Below is a small trained network, with its code and all its weights. Each question gives an input and a class and asks what happens when units are switched off, that is, made to give their printed mean instead of their output.

import numpy as np


def w(rows, s, z=0):
    codes = np.array(rows[::2]) - 128.0
    scale = np.full(codes.shape[1], s)
    scale[-1] = z or s
    return codes * scale


def f(y):
    return np.maximum(y, 0)


def log_softmax(a):
    a = a - a.max(-1, keepdims=True)
    return a - np.log(np.exp(a).sum(-1, keepdims=True))


def net(x, mask):
    res = np.array(x, float).reshape(1, 5) / 4 @ E
    y = f(res @ A[0][:, :-1].T + A[0][:, -1])
    res = res + np.where(mask, y, B[0][:, -1]) @ B[0][:, :-1]
    return log_softmax(res[-1] @ U[:, :-1].T + U[:, -1])


A, B = {}, {}
E = w([
[212,114,133,218,130,84,144,153,156,99],'x0',
[110,71,123,146,144,128,250,207,105,161],'x1',
[126,125,139,126,110,126,131,130,106,99],'x2',
[124,129,130,131,136,127,124,127,128,129],'x3',
[188,100,201,120,135,193,100,85,93,147],'x4',
],0.019)
A[0] = w([
[102,153,112,74,97,195,93,102,93,187,254],'n0',
[9,123,126,41,119,139,149,152,122,164,231],'n1',
[148,82,159,142,161,172,181,150,78,174,52],'n2',
[194,129,161,170,127,139,83,106,152,118,123],'n3',
[111,157,107,114,119,105,104,143,168,93,184],'n4',
[69,103,81,133,120,67,172,184,132,141,133],'n5',
[120,164,93,123,96,120,135,123,159,125,140],'n6',
[119,209,41,130,95,104,119,121,181,74,205],'n7',
],0.013,0.0067)
B[0] = w([
[156,138,157,68,141,160,88,126,120,109,224],'n0',
[116,126,77,6,117,134,127,140,119,134,251],'n1',
[85,120,116,149,206,193,124,171,99,90,192],'n2',
[115,46,83,91,44,149,176,113,205,100,194],'n3',
[101,120,132,113,184,171,137,164,100,105,176],'n4',
[164,150,118,137,39,81,195,103,134,184,233],'n5',
[116,150,105,117,156,145,130,159,132,125,161],'n6',
[118,119,130,157,201,145,166,143,96,62,213],'n7',
],0.013,0.026)
U = w([
[90,151,136,85,218,168,127,158,49,136,91],'0',
[116,102,97,62,47,137,166,105,180,157,254],'1',
[122,83,133,237,208,148,186,179,161,102,57],'2',
[160,125,153,234,80,58,214,144,145,208,7],'3',
[170,145,214,76,116,152,2,37,133,154,163],'4',
],0.01,0.0013)

Each question gives the input, the list of numbers given to net, and the class t.
The units are the neurons (one row each of A and B). Each row of codes is followed by its name. A weight is (code - 128) times the scale printed after its matrix; where a second scale follows, it is the last column's (A, B and U).
mask holds one flag per neuron, in row order. A switched-off neuron (its flag False) gives its mean, the last column of its row in B, instead of its output. The means were averaged over made-up inputs and are rounded, as every weight is.
A unit's drop is (log p(t) with every unit on - log p(t) with that unit switched off) / (log p(t) with every unit on - log p(t) with every unit switched off).
The circuit of an input: a set's keep is (log p(t) with only the set's units on - log p(t) with every unit switched off) / (log p(t) with every unit on - log p(t) with every unit switched off). Starting from all 8 units, units are removed one at a time, each time the one whose removal leaves the highest keep (on an exact tie, the one counted first), for as long as the keep stays at least 0.8.
units of the circuit, in order: the units of the circuit, biggest drop first
unit that matters most: the unit with the biggest drop
k most important neurons: the k neurons with the biggest drops, biggest first
drop when u is switched off: that unit's drop, to one decimal
input [-8,-1,1,-5,3], class 4: unit that matters most : n0
input [-8,0,3,1,3], class 4: units of the circuit, in order : [n0, n7]
input [7,4,2,-1,0], class 3: units of the circuit, in order : [n7, n1]
input [6,1,-7,8,-3], class 3: units of the circuit, in order : [n2, n1]
input [-1,-4,6,7,1], class 4: units of the circuit, in order : [n2, n5, n1]
input [7,4,-2,-8,0], class 3: units of the circuit, in order : [n7, n1]
input [-5,-5,8,-7,1], class 4: 2 most important neurons : [n2, n0]
input [0,2,5,-8,1], class 0: 2 most important neurons : [n3, n5]
input [-8,-3,-1,2,1], class 4: 2 most important neurons : [n0, n2]
input [5,3,-1,2,1], class 2: 3 most important neurons : [n1, n5, n2]
input [8,-1,-6,2,0], class 2: 3 most important neurons : [n1, n5, n0]
input [6,1,-1,1,-8], class 3: 3 most important neurons : [n5, n2, n0]
input [3,-8,7,-6,2], class 1: 2 most important neurons : [n3, n2]
input [-5,-3,-2,-5,1], class 4: 2 most important neurons : [n2, n0]
input [-5,0,0,-7,6], class 4: unit that matters most : n7
input [1,0,2,4,-4], class 2: 3 most important neurons : [n1, n0, n7]
input [-1,-4,8,-8,0], class 0: 3 most important neurons : [n5, n7, n4]
input [3,6,-1,-3,0], class 3: 2 most important neurons : [n5, n7]
input [8,4,1,2,-7], class 3: drop when n5 is switched off : 1.2
input [1,-7,2,-5,3], class 1: drop when n0 is switched off : -0.1
input [-1,-3,-5,-3,2], class 4: unit that matters most : n5
input [7,7,7,8,-4], class 3: drop when n5 is switched off : 0.4
